Below is a small trained network, with its code and all its weights. Each question gives an input and a target symbol and asks what happens when units are switched off, that is, made to give their printed mean instead of their output.

import numpy as np


def w(rows, s, z=0):
    codes = np.array(rows[::2]) - 128.0
    scale = np.full(codes.shape[1], s)
    scale[-1] = z or s
    return codes * scale


def norm(h):
    return h / np.sqrt((h * h).mean(-1, keepdims=True) + 1e-5)


def f(y):
    return y / 2 * (1 + np.tanh(0.7978845608 * (y + 0.044715 * y**3)))


def softmax(a):
    e = np.exp(a - a.max(-1, keepdims=True))
    return e / e.sum(-1, keepdims=True)


def log_softmax(a):
    a = a - a.max(-1, keepdims=True)
    return a - np.log(np.exp(a).sum(-1, keepdims=True))


def net(x, mask):
    ids = ['ΔΩβγεζημξτφψ'.index(c) for c in x.split()]
    T = len(ids)
    res = E[ids] + P[:T]
    u = 0
    for l in range(3):
        q, k, v = (norm(res) @ M[l].T for M in (Q, K, V))
        z = softmax(np.where(np.tri(T) > 0, q @ k.T / 2**0.5, -1e9)) @ v
        res = res + np.where(mask[u], z, O[l][:, -1]) @ O[l][:, :-1]
        u += 1
        y = f(norm(res) @ A[l][:, :-1].T + A[l][:, -1])
        res = res + np.where(mask[u : u + 8], y, B[l][:, -1]) @ B[l][:, :-1]
        u += 8
    return log_softmax(norm(res)[-1] @ U[:, :-1].T + U[:, -1])


Q, K, V, O, A, B = {}, {}, {}, {}, {}, {}
E = w([
[102,149,138,164,148,166],'Δ',
[56,68,123,166,159,103],'Ω',
[86,112,142,195,168,117],'β',
[92,136,119,179,175,116],'γ',
[107,170,112,183,168,133],'ε',
[82,136,149,177,170,137],'ζ',
[51,144,80,105,230,105],'η',
[57,104,117,136,175,111],'μ',
[48,134,115,155,165,133],'ξ',
[53,90,111,144,186,102],'τ',
[133,66,180,127,143,250],'φ',
[168,123,61,176,132,125],'ψ',
],0.02)
P = w([
[247,90,163,148,84,139],'0',
[130,172,64,178,187,147],'1',
[77,234,189,118,100,134],'2',
[66,88,79,174,223,195],'3',
[86,208,114,168,62,95],'4',
[94,89,48,184,154,209],'5',
[96,199,109,96,57,138],'6',
[135,107,89,203,226,199],'7',
[103,155,195,154,89,120],'8',
[138,69,104,207,255,156],'9',
[105,169,112,79,94,104],'10',
[176,84,100,200,236,159],'11',
[146,131,176,96,69,136],'12',
[145,108,88,211,249,124],'13',
],0.0095)
Q[0] = w([
[191,127,154,164,112,30],'0.h1',
[125,24,178,91,3,50],'0.h1',
],0.0048)
K[0] = w([
[58,254,161,204,29,102],'0.h1',
[43,229,78,104,87,140],'0.h1',
],0.0059)
V[0] = w([
[83,63,157,226,98,188],'0.h1',
[253,12,143,57,91,118],'0.h1',
],0.0062)
O[0] = w([
[112,187,253,87,60,129,242],'0.h1',
[150,59,93,215,130,34,2],'0.h1',
],0.0063,0.007)
A[0] = w([
[137,172,82,48,216,164,196],'0.n1',
[132,125,102,147,172,223,198],'0.n2',
[187,72,120,86,104,171,235],'0.n3',
[136,143,135,74,50,126,3],'0.n4',
[196,65,56,146,205,147,78],'0.n5',
[226,114,2,129,107,157,199],'0.n6',
[105,74,152,146,201,160,142],'0.n7',
[114,55,88,169,103,152,136],'0.n8',
],0.0098,0.0035)
B[0] = w([
[102,86,161,207,84,126,237],'0.n1',
[82,130,82,99,177,48,254],'0.n2',
[106,108,180,79,149,105,123],'0.n3',
[87,130,146,254,173,135,119],'0.n4',
[170,101,31,39,140,183,138],'0.n5',
[72,125,141,42,124,149,134],'0.n6',
[95,175,39,181,122,68,235],'0.n7',
[187,136,179,165,178,149,126],'0.n8',
],0.0097,0.0074)
Q[1] = w([
[92,163,183,116,2,123],'1.h1',
[33,232,162,70,125,185],'1.h1',
],0.0069)
K[1] = w([
[192,175,197,203,50,32],'1.h1',
[255,1,151,153,111,97],'1.h1',
],0.0074)
V[1] = w([
[90,255,50,109,148,137],'1.h1',
[140,77,111,138,252,173],'1.h1',
],0.0097)
O[1] = w([
[128,250,119,23,119,149,253],'1.h1',
[163,88,40,118,73,224,152],'1.h1',
],0.011,0.0035)
A[1] = w([
[119,126,122,143,169,190,169],'1.n1',
[130,172,155,137,88,112,106],'1.n2',
[92,149,81,139,126,158,253],'1.n3',
[142,104,171,115,89,140,54],'1.n4',
[130,95,124,162,247,129,45],'1.n5',
[109,103,173,181,163,94,105],'1.n6',
[150,73,83,121,144,185,197],'1.n7',
[91,112,96,120,120,160,168],'1.n8',
],0.013,0.0042)
B[1] = w([
[203,128,67,215,166,130,159],'1.n1',
[2,73,124,45,160,143,146],'1.n2',
[175,120,168,158,177,155,251],'1.n3',
[117,171,115,169,111,46,121],'1.n4',
[171,227,65,146,120,241,152],'1.n5',
[224,150,108,42,76,144,178],'1.n6',
[51,70,167,113,181,85,139],'1.n7',
[218,140,111,154,174,141,174],'1.n8',
],0.0084,0.011)
Q[2] = w([
[112,188,2,218,83,143],'2.h1',
[232,71,118,185,108,20],'2.h1',
],0.0072)
K[2] = w([
[124,73,164,72,215,255],'2.h1',
[63,116,167,162,217,82],'2.h1',
],0.0077)
V[2] = w([
[185,89,43,71,39,155],'2.h1',
[158,253,9,208,29,24],'2.h1',
],0.0059)
O[2] = w([
[95,139,24,73,102,165,4],'2.h1',
[115,254,19,210,46,66,143],'2.h1',
],0.0089,0.0029)
A[2] = w([
[171,163,27,212,117,130,18],'2.n1',
[105,209,159,106,107,186,168],'2.n2',
[75,93,183,180,45,85,148],'2.n3',
[153,97,132,173,37,7,61],'2.n4',
[168,44,114,192,67,135,95],'2.n5',
[125,118,187,93,92,40,3],'2.n6',
[122,144,46,116,130,92,113],'2.n7',
[202,123,205,98,80,128,87],'2.n8',
],0.011,0.0046)
B[2] = w([
[7,152,202,159,208,168,210],'2.n1',
[182,83,45,101,123,111,254],'2.n2',
[223,71,62,174,102,110,176],'2.n3',
[207,193,171,140,96,129,152],'2.n4',
[75,119,164,2,48,174,152],'2.n5',
[3,82,87,175,197,90,142],'2.n6',
[71,83,139,192,45,104,167],'2.n7',
[67,160,82,203,189,71,145],'2.n8',
],0.0083,0.007)
U = w([
[65,203,53,162,113,167,40],'Δ',
[60,149,135,111,164,85,125],'Ω',
[167,152,164,151,46,172,219],'β',
[39,146,226,29,112,179,44],'γ',
[128,214,66,111,62,55,103],'ε',
[225,198,108,161,109,99,164],'ζ',
[188,84,162,130,219,233,3],'η',
[142,138,4,54,176,189,151],'μ',
[113,53,126,117,86,175,188],'ξ',
[144,229,141,53,132,151,236],'τ',
[99,145,95,169,165,63,128],'φ',
[61,123,173,148,176,75,125],'ψ',
],0.011,0.0041)

Each question gives the input, a string of symbols that net reads in full, and the target symbol t.
The units are the heads (2 rows each of Q, K, V and O) and the neurons (one row each of A and B). Each row of codes is followed by its name. A weight is (code - 128) times the scale printed after its matrix; where a second scale follows, it is the last column's (O, A, B and U).
mask holds one flag per unit, layer by layer, with each layer's heads first. A switched-off unit (its flag False) gives its mean, the last column of its rows in O or B, instead of its output. The means were averaged over made-up inputs and are rounded, as every weight is.
A unit's drop is (log p(t) with every unit on - log p(t) with that unit switched off) / (log p(t) with every unit on - log p(t) with every unit switched off).
The circuit of an input: a set's keep is (log p(t) with only the set's units on - log p(t) with every unit switched off) / (log p(t) with every unit on - log p(t) with every unit switched off). Starting from the 12 units with the biggest drops (on a tie, the unit counted first), units are removed one at a time, each time the one whose removal leaves the highest keep (on an exact tie, the one counted first), for as long as the keep stays at least 0.8.
units of the circuit, in order: the units of the circuit, biggest drop first
top k neurons: the k neurons with the biggest drops, biggest first
top k neurons in layer l: the k neurons of layer l with the biggest drops, biggest first
input η ψ Ω ζ τ Δ η μ η μ ε η Ω, target μ: units of the circuit, in order -> 1.h1, 2.n2
input η μ γ γ φ, target μ: units of the circuit, in order -> 0.n2, 2.n2
input η ζ τ ζ τ μ ζ φ μ, target μ: units of the circuit, in order -> 2.n2, 1.h1
input μ β τ ζ μ ζ φ ξ φ μ η, target ε: top 2 neurons -> 0.n2, 0.n7
input μ ψ ζ γ ψ ζ ε γ γ ζ μ, target ε: top 4 neurons -> 0.n2, 1.n6, 1.n3, 0.n7
input Δ ζ γ, target φ: top 4 neurons in layer 2 -> 2.n6, 2.n3, 2.n2, 2.n1
input ξ Ω Δ, target γ: units of the circuit, in order -> 0.h1, 1.n2, 2.h1
input Δ Ω ε φ ζ μ ξ φ τ γ, target η: units of the circuit, in order -> 2.h1
input ζ ψ η φ η, target ψ: top 3 neurons -> 0.n6, 0.n2, 0.n7
input ξ μ η Ω Δ, target γ: units of the circuit, in order -> 1.n2, 0.n7
input ε β Ω η ζ ζ ε Ω Ω, target τ: units of the circuit, in order -> 0.n1, 1.h1
input φ ε γ ζ μ, target ξ: units of the circuit, in order -> 1.h1, 2.n5, 0.h1
input ζ β η, target ψ: units of the circuit, in order -> 0.h1, 1.h1, 0.n7
input φ ε β φ Ω ζ μ φ ζ η Δ τ φ, target ξ: units of the circuit, in order -> 1.h1, 0.h1, 2.n5
input τ Δ ζ ζ Δ φ ξ Δ Ω ζ Δ η φ η, target η: units of the circuit, in order -> 2.h1, 0.n1, 1.n5
input ζ φ γ ε β φ φ η ψ, target ψ: units of the circuit, in order -> 1.h1, 0.n7, 1.n2
input Ω μ β Δ ζ, target β: top 2 neurons -> 0.n2, 0.n8
input ψ Ω β ε ξ ζ φ ζ ψ τ τ, target η: top 2 neurons -> 0.n5, 0.n7
input β η ε Ω Δ β ζ φ Δ Δ η, target ζ: top 3 neurons in layer 0 -> 0.n2, 0.n7, 0.n1
input Δ τ ζ ζ ξ η ε, target φ: top 2 neurons -> 0.n1, 1.n2
input Δ ψ ε ξ Ω Ω φ ε η ξ μ, target φ: top 3 neurons -> 0.n7, 0.n2, 2.n6
input μ ψ φ Δ ξ η γ μ ζ φ Δ, target ε: top 3 neurons in layer 1 -> 1.n6, 1.n3, 1.n5
input β γ φ, target ζ: top neuron -> 1.n6
